Below are the code and all the weights of a small trained network. Each question names an input and a class and asks about switching units off, where a switched-off unit gives its printed mean instead of its output.

import numpy as np


def w(rows, s, z=0):
    codes = np.array(rows[::2]) - 128.0
    scale = np.full(codes.shape[1], s)
    scale[-1] = z or s
    return codes * scale


def f(y):
    return np.maximum(y, 0)


def log_softmax(a):
    a = a - a.max(-1, keepdims=True)
    return a - np.log(np.exp(a).sum(-1, keepdims=True))


def net(x, mask):
    res = np.array(x, float).reshape(1, 8) / 4 @ E
    y = f(res @ A[0][:, :-1].T + A[0][:, -1])
    res = res + np.where(mask, y, B[0][:, -1]) @ B[0][:, :-1]
    return log_softmax(res[-1] @ U[:, :-1].T + U[:, -1])


A, B = {}, {}
E = w([
[125,132,125,128,129,127,130,129,123,129,126,126],'x0',
[129,131,127,125,128,131,125,125,129,125,126,128],'x1',
[123,139,133,126,125,130,103,129,132,122,128,134],'x2',
[246,136,162,253,52,85,110,139,86,112,93,129],'x3',
[248,205,61,106,250,248,90,21,67,11,84,175],'x4',
[157,114,181,108,180,68,115,158,220,120,33,145],'x5',
[135,115,251,199,221,141,129,111,175,106,246,152],'x6',
[210,110,72,85,90,129,140,145,227,127,197,146],'x7',
],0.0046)
A[0] = w([
[89,139,150,150,164,144,115,133,66,114,74,141,103],'n1',
[228,125,139,199,108,130,128,120,89,110,100,125,98],'n2',
[183,121,152,193,83,121,98,147,106,113,101,126,2],'n3',
[186,128,154,100,211,120,125,130,193,133,29,133,136],'n4',
[109,165,88,98,58,125,109,137,123,112,59,125,1],'n5',
[244,116,55,78,111,152,142,134,193,115,193,137,108],'n6',
[182,156,106,125,175,164,109,117,106,106,93,131,20],'n7',
[167,108,120,131,181,148,154,115,115,112,134,138,112],'n8',
[150,146,204,174,216,146,138,112,148,104,218,125,24],'n9',
[191,140,83,111,200,166,125,100,93,96,116,135,53],'n10',
[57,121,96,19,214,161,116,131,137,115,144,123,23],'n11',
[105,114,140,148,173,155,163,118,40,120,73,119,138],'n12',
[155,123,38,80,131,132,161,112,92,138,58,109,91],'n13',
[139,140,61,145,120,184,124,106,29,137,220,124,134],'n14',
],0.012,0.0068)
B[0] = w([
[87,144,139,127,148,122,71,91,118,134,116,114,188],'n1',
[164,187,86,115,123,149,167,90,151,154,146,143,222],'n2',
[100,120,108,96,168,147,222,66,134,186,133,134,164],'n3',
[122,106,143,134,131,128,174,138,114,2,120,115,251],'n4',
[152,36,150,133,181,160,104,126,81,177,141,147,162],'n5',
[58,171,149,138,151,116,54,72,93,143,89,110,249],'n6',
[89,95,144,140,102,91,167,160,131,189,123,115,200],'n7',
[130,137,135,134,105,122,115,161,156,143,158,129,193],'n8',
[194,49,89,102,136,155,72,155,76,172,98,147,217],'n9',
[87,119,137,124,80,111,132,180,154,171,167,116,245],'n10',
[178,185,85,144,106,136,212,60,132,185,128,139,220],'n11',
[98,172,148,139,142,116,59,96,138,132,122,126,213],'n12',
[199,78,120,123,139,148,81,164,120,136,142,150,215],'n13',
[133,96,155,129,147,113,190,148,140,15,98,122,255],'n14',
],0.018,0.0076)
U = w([
[211,35,108,104,176,185,76,168,76,188,129,180,55],'0',
[161,200,59,114,131,165,237,42,162,194,147,156,63],'1',
[25,80,184,153,9,40,162,248,190,233,200,89,91],'2',
[138,164,135,134,148,142,105,132,151,103,139,135,252],'3',
[141,152,116,121,128,145,110,139,140,100,134,130,237],'4',
[58,183,161,148,177,112,51,70,104,135,78,100,76],'5',
[133,95,159,128,151,124,196,161,142,2,109,116,78],'6',
],0.0061,0.012)

Each question gives the input, the list of numbers given to net, and the class t.
The units are the neurons (one row each of A and B). Each row of codes is followed by its name. A weight is (code - 128) times the scale printed after its matrix; where a second scale follows, it is the last column's (A, B and U).
mask holds one flag per neuron, in row order. A switched-off neuron (its flag False) gives its mean, the last column of its row in B, instead of its output. The means were averaged over made-up inputs and are rounded, as every weight is.
A unit's drop is (log p(t) with every unit on - log p(t) with that unit switched off) / (log p(t) with every unit on - log p(t) with every unit switched off).
The circuit of an input: a set's keep is (log p(t) with only the set's units on - log p(t) with every unit switched off) / (log p(t) with every unit on - log p(t) with every unit switched off). Starting from the 12 units with the biggest drops (on a tie, the unit counted first), units are removed one at a time, each time the one whose removal leaves the highest keep (on an exact tie, the one counted first), for as long as the keep stays at least 0.8.
units of the circuit, in order: the units of the circuit, biggest drop first
most important unit: the unit with the biggest drop
k most important neurons: the k neurons with the biggest drops, biggest first
drop when u is switched off: that unit's drop, to one decimal
input [-4,-8,2,8,-4,-8,5,8], class 1: units of the circuit, in order : n2
input [-2,7,-3,3,3,8,2,-4], class 6: 3 most important neurons : n4; n6; n11
input [5,-8,-5,-7,-7,7,2,4], class 1: units of the circuit, in order : n10; n11
input [0,2,3,6,4,-5,7,8], class 5: 3 most important neurons : n6; n13; n11
input [2,-6,7,-5,-7,-5,7,0], class 0: units of the circuit, in order : n9; n10
input [3,7,6,7,-3,0,-1,4], class 1: 2 most important neurons : n3; n2
input [1,-4,-2,0,5,-3,6,5], class 0: 3 most important neurons : n9; n4; n12
input [-4,-3,5,-1,-5,-5,3,8], class 5: units of the circuit, in order : n6; n10
input [5,1,5,7,-1,-3,3,8], class 5: 2 most important neurons : n6; n11
input [-6,-3,-4,4,7,0,-8,-6], class 0: 2 most important neurons : n13; n5
input [-4,8,-3,-7,6,6,5,-5], class 1: 2 most important neurons : n11; n14
input [3,-2,-4,-6,1,-4,-3,1], class 1: 3 most important neurons : n11; n4; n9
input [-2,-5,5,6,6,-3,1,1], class 1: 2 most important neurons : n2; n3
input [5,5,5,3,8,6,-2,-2], class 2: most important unit : n10
input [0,3,3,-3,3,5,6,7], class 5: 2 most important neurons : n6; n13
input [2,6,5,7,-2,6,-1,2], class 1: 3 most important neurons : n3; n2; n14
input [-2,-1,-6,-6,-3,5,8,-1], class 0: drop when n9 is switched off : 1.0
input [5,5,-5,-1,7,-1,1,-3], class 2: drop when n8 is switched off : 0.0
input [-1,0,-3,2,7,3,0,-6], class 2: drop when n6 is switched off : 0.1
input [7,0,6,6,3,-8,-7,-6], class 6: most important unit : n14
